Below are the code and all the weights of a small trained network. Each question names an input and a class and asks about switching units off, where a switched-off unit gives its printed mean instead of its output.

import numpy as np


def w(rows, s, z=0):
    codes = np.array(rows[::2]) - 128.0
    scale = np.full(codes.shape[1], s)
    scale[-1] = z or s
    return codes * scale


def f(y):
    return np.maximum(y, 0)


def log_softmax(a):
    a = a - a.max(-1, keepdims=True)
    return a - np.log(np.exp(a).sum(-1, keepdims=True))


def net(x, mask):
    res = np.array(x, float).reshape(1, 6) / 4 @ E
    y = f(res @ A[0][:, :-1].T + A[0][:, -1])
    res = res + np.where(mask, y, B[0][:, -1]) @ B[0][:, :-1]
    return log_softmax(res[-1] @ U[:, :-1].T + U[:, -1])


A, B = {}, {}
E = w([
[170,2,102,71,199,181,180],'x0',
[137,178,63,137,133,3,197],'x1',
[125,128,129,128,126,127,127],'x2',
[55,179,106,112,250,151,113],'x3',
[150,155,143,143,133,129,148],'x4',
[181,223,63,67,72,178,88],'x5',
],0.0083)
A[0] = w([
[132,104,241,109,123,196,100,6],'N0',
[128,132,44,109,94,61,199,105],'N1',
[141,138,173,131,120,208,33,28],'N2',
[180,191,89,75,96,174,134,26],'N3',
[198,80,98,46,202,171,203,179],'N4',
[137,187,76,88,90,164,117,65],'N5',
[42,68,202,197,133,91,122,248],'N6',
[51,181,181,205,82,94,130,75],'N7',
[129,150,1,103,81,191,79,146],'N8',
[59,163,130,104,200,140,121,228],'N9',
[209,114,152,127,105,99,97,114],'N10',
[130,116,218,133,112,197,105,30],'N11',
[65,214,191,92,102,94,73,167],'N12',
[174,50,150,149,9,92,138,155],'N13',
[145,149,61,105,139,23,197,115],'N14',
],0.0089,0.0024)
B[0] = w([
[126,64,131,59,139,16,114,198],'N0',
[78,97,205,94,150,110,74,212],'N1',
[114,92,166,96,160,53,140,201],'N2',
[88,88,46,104,147,74,161,200],'N3',
[87,101,174,161,59,235,119,253],'N4',
[137,52,124,115,92,136,216,199],'N5',
[152,199,15,141,120,124,242,255],'N6',
[90,75,167,149,114,159,135,236],'N7',
[174,26,56,141,129,105,189,221],'N8',
[191,214,39,117,193,154,86,231],'N9',
[181,185,82,101,147,156,113,173],'N10',
[144,106,173,101,137,41,75,189],'N11',
[98,123,168,180,91,196,110,241],'N12',
[107,236,3,117,173,188,47,240],'N13',
[79,71,175,119,215,103,71,233],'N14',
],0.0067,0.0081)
U = w([
[140,107,228,69,172,30,73,32],'0',
[185,199,114,124,160,174,79,133],'1',
[162,118,120,151,107,98,255,29],'2',
[138,151,172,120,128,157,122,248],'3',
[75,117,224,162,57,222,140,28],'4',
[198,125,171,169,148,126,121,253],'5',
],0.0092,0.0025)

Each question gives the input, the list of numbers given to net, and the class t.
The units are the neurons (one row each of A and B). Each row of codes is followed by its name. A weight is (code - 128) times the scale printed after its matrix; where a second scale follows, it is the last column's (A, B and U).
mask holds one flag per neuron, in row order. A switched-off neuron (its flag False) gives its mean, the last column of its row in B, instead of its output. The means were averaged over made-up inputs and are rounded, as every weight is.
A unit's drop is (log p(t) with every unit on - log p(t) with that unit switched off) / (log p(t) with every unit on - log p(t) with every unit switched off).
The circuit of an input: a set's keep is (log p(t) with only the set's units on - log p(t) with every unit switched off) / (log p(t) with every unit on - log p(t) with every unit switched off). Starting from the 12 units with the biggest drops (on a tie, the unit counted first), units are removed one at a time, each time the one whose removal leaves the highest keep (on an exact tie, the one counted first), for as long as the keep stays at least 0.8.
circuit, biggest first: the units of the circuit, biggest drop first
k most important neurons: the k neurons with the biggest drops, biggest first
drop of u: that unit's drop, to one decimal
input [6,5,8,1,8,-6], class 3: circuit, biggest first => (N4 N8)
input [-8,-1,4,-1,-7,7], class 4: 2 most important neurons => (N12 N6)
input [-8,1,3,0,4,-6], class 4: circuit, biggest first => (N7)
input [-6,-7,5,-4,-2,-1], class 0: circuit, biggest first => (N0 N11)
input [-6,2,5,-2,2,-4], class 4: circuit, biggest first => (N7 N12)
input [-7,0,3,-1,-2,8], class 2: circuit, biggest first => (N8 N5)
input [1,-5,-4,6,6,-8], class 2: 2 most important neurons => (N6 N13)
input [4,5,2,-2,-1,8], class 2: 3 most important neurons => (N8 N5 N3)
input [-6,1,-5,-7,-5,0], class 1: 2 most important neurons => (N13 N4)
input [4,-3,-4,-3,7,8], class 2: circuit, biggest first => (N8 N3)
input [-1,1,-2,6,-1,8], class 2: 2 most important neurons => (N8 N5)
input [4,8,0,-4,4,4], class 0: 2 most important neurons => (N14 N1)
input [-4,-5,4,-4,2,8], class 2: circuit, biggest first => (N8 N5)
input [6,0,5,5,6,3], class 4: 3 most important neurons => (N4 N13 N6)
input [-5,7,-7,-2,-2,8], class 2: circuit, biggest first => (N5)
input [6,-3,-2,5,-1,-1], class 4: 2 most important neurons => (N4 N13)
input [-1,-5,4,1,0,-3], class 0: 2 most important neurons => (N0 N11)
input [7,7,-1,0,2,2], class 0: 2 most important neurons => (N14 N1)
input [4,-7,4,5,-5,4], class 0: circuit, biggest first => (N2 N0)
input [4,-8,-3,1,-1,4], class 0: most important neuron => (N0)
input [-6,1,0,5,-6,-7], class 2: 3 most important neurons => (N6 N13 N4)
input [-3,6,4,2,4,5], class 0: circuit, biggest first => (N14 N1)
input [5,-6,6,-8,7,-7], class 1: 2 most important neurons => (N13 N6)
input [-8,-8,1,7,-4,5], class 0: drop of N0 => 0.2
input [5,3,0,-7,2,1], class 1: drop of N13 => 0.6
input [-6,3,5,-8,4,3], class 1: drop of N14 => 0.0
